Here is a tiny trained network, its code and every weight. The questions are about switching its units off for an input and a class, where a switched-off unit gives its printed mean instead of its output.

import numpy as np


def w(rows, s, z=0):
    codes = np.array(rows[::2]) - 128.0
    scale = np.full(codes.shape[1], s)
    scale[-1] = z or s
    return codes * scale


def norm(h):
    return h / np.sqrt((h * h).mean(-1, keepdims=True) + 1e-5)


def f(y):
    return np.maximum(y, 0)


def log_softmax(a):
    a = a - a.max(-1, keepdims=True)
    return a - np.log(np.exp(a).sum(-1, keepdims=True))


def net(x, mask):
    res = np.array(x, float).reshape(1, 7) / 4 @ E
    u = 0
    for l in range(2):
        y = f(norm(res) @ A[l][:, :-1].T + A[l][:, -1])
        res = res + np.where(mask[u : u + 14], y, B[l][:, -1]) @ B[l][:, :-1]
        u += 14
    return log_softmax(norm(res)[-1] @ U[:, :-1].T + U[:, -1])


A, B = {}, {}
E = w([
[182,121,169,224,134],'x0',
[143,98,119,196,107],'x1',
[150,3,205,92,195],'x2',
[5,147,136,151,94],'x3',
[143,188,233,157,146],'x4',
[150,115,175,94,42],'x5',
[161,185,160,139,130],'x6',
],0.0032)
A[0] = w([
[141,163,153,89,97,58],'L0N1',
[96,79,55,67,97,15],'L0N2',
[109,112,136,107,152,101],'L0N3',
[168,79,98,147,46,150],'L0N4',
[171,101,156,77,110,145],'L0N5',
[173,11,209,121,146,190],'L0N6',
[117,127,170,183,142,30],'L0N7',
[111,133,145,188,147,80],'L0N8',
[175,158,66,197,113,96],'L0N9',
[199,144,86,69,208,74],'L0N10',
[115,85,79,87,116,21],'L0N11',
[151,140,126,111,166,112],'L0N12',
[137,165,177,131,100,30],'L0N13',
[81,93,99,167,183,5],'L0N14',
],0.011,0.0017)
B[0] = w([
[210,180,103,97,98,154],'L0N1',
[111,95,97,30,234,198],'L0N2',
[144,142,77,124,102,153],'L0N3',
[119,65,129,217,107,180],'L0N4',
[121,90,38,135,91,177],'L0N5',
[185,80,178,233,31,254],'L0N6',
[67,109,124,154,214,159],'L0N7',
[65,75,110,143,201,158],'L0N8',
[171,88,85,156,38,190],'L0N9',
[95,73,115,249,59,192],'L0N10',
[140,168,135,68,199,173],'L0N11',
[96,124,109,166,99,152],'L0N12',
[94,214,139,112,112,157],'L0N13',
[187,97,51,27,112,170],'L0N14',
],0.014,0.0077)
A[1] = w([
[188,70,182,119,87,23],'L1N1',
[146,104,118,58,190,96],'L1N2',
[103,153,143,97,112,126],'L1N3',
[159,94,133,137,166,62],'L1N4',
[108,113,174,146,146,44],'L1N5',
[154,58,153,132,129,24],'L1N6',
[195,67,161,118,104,11],'L1N7',
[147,114,204,130,149,51],'L1N8',
[185,91,124,163,134,81],'L1N9',
[146,90,250,132,161,5],'L1N10',
[134,129,133,125,134,91],'L1N11',
[136,113,166,130,142,51],'L1N12',
[150,124,174,163,105,83],'L1N13',
[120,124,160,136,142,76],'L1N14',
],0.011,0.0016)
B[1] = w([
[72,119,32,211,124,235],'L1N1',
[140,83,72,42,160,214],'L1N2',
[202,121,139,126,110,142],'L1N3',
[90,168,165,110,9,168],'L1N4',
[125,123,182,104,153,141],'L1N5',
[178,198,180,156,72,222],'L1N6',
[40,173,31,218,148,230],'L1N7',
[213,76,182,126,138,136],'L1N8',
[141,93,139,148,51,253],'L1N9',
[247,36,251,51,147,146],'L1N10',
[110,133,125,141,128,128],'L1N11',
[168,100,174,108,116,132],'L1N12',
[110,65,73,91,112,206],'L1N13',
[131,130,152,134,162,132],'L1N14',
],0.013,0.0052)
U = w([
[122,93,75,6,202,156],'0',
[69,177,206,159,214,21],'1',
[161,253,165,89,103,88],'2',
[126,71,90,234,51,224],'3',
[149,103,244,141,167,3],'4',
],0.011,0.0045)

Each question gives the input, the list of numbers given to net, and the class t.
The units are the neurons (one row each of A and B). Each row of codes is followed by its name. A weight is (code - 128) times the scale printed after its matrix; where a second scale follows, it is the last column's (A, B and U).
mask holds one flag per neuron, layer by layer. A switched-off neuron (its flag False) gives its mean, the last column of its row in B, instead of its output. The means were averaged over made-up inputs and are rounded, as every weight is.
A unit's drop is (log p(t) with every unit on - log p(t) with that unit switched off) / (log p(t) with every unit on - log p(t) with every unit switched off).
unit that matters most: the unit with the biggest drop
top k neurons: the k neurons with the biggest drops, biggest first
k most important neurons of layer l: the k neurons of layer l with the biggest drops, biggest first
drop when u is switched off: that unit's drop, to one decimal
input [2,-4,-5,-5,6,3,-3], class 2: 2 most important neurons of layer 0 : (L0N6; L0N13)
input [-3,1,-8,3,-8,6,2], class 0: top 2 neurons : (L0N6; L0N2)
input [1,-8,-6,4,2,0,-1], class 2: 3 most important neurons of layer 0 : (L0N6; L0N2; L0N10)
input [7,-8,2,2,1,0,7], class 4: unit that matters most : L0N9
input [-6,5,-7,-3,-6,7,0], class 0: top 3 neurons : (L0N6; L0N2; L0N10)
input [5,-8,-2,3,-4,8,-7], class 0: 2 most important neurons of layer 0 : (L0N6; L0N2)
input [0,-7,-8,2,6,-7,5], class 2: 3 most important neurons of layer 0 : (L0N6; L0N10; L0N4)
input [-5,1,-7,3,2,0,-4], class 0: top 2 neurons : (L0N6; L0N10)
input [-8,-4,-7,4,8,-3,-3], class 2: top 2 neurons : (L0N6; L0N2)
input [7,-7,-4,6,8,0,-6], class 1: top 2 neurons : (L0N6; L0N2)
input [3,1,2,4,8,6,5], class 4: 2 most important neurons of layer 0 : (L0N9; L0N7)
input [-5,-7,-5,-3,5,5,5], class 2: drop when L0N6 is switched off : 0.3
input [6,-6,0,8,-3,-2,7], class 1: drop when L0N5 is switched off : 0.1
input [6,-4,0,7,1,4,-4], class 4: drop when L0N8 is switched off : -0.1
input [-7,-6,-5,-6,-5,-2,-6], class 0: top neuron : (L0N2)
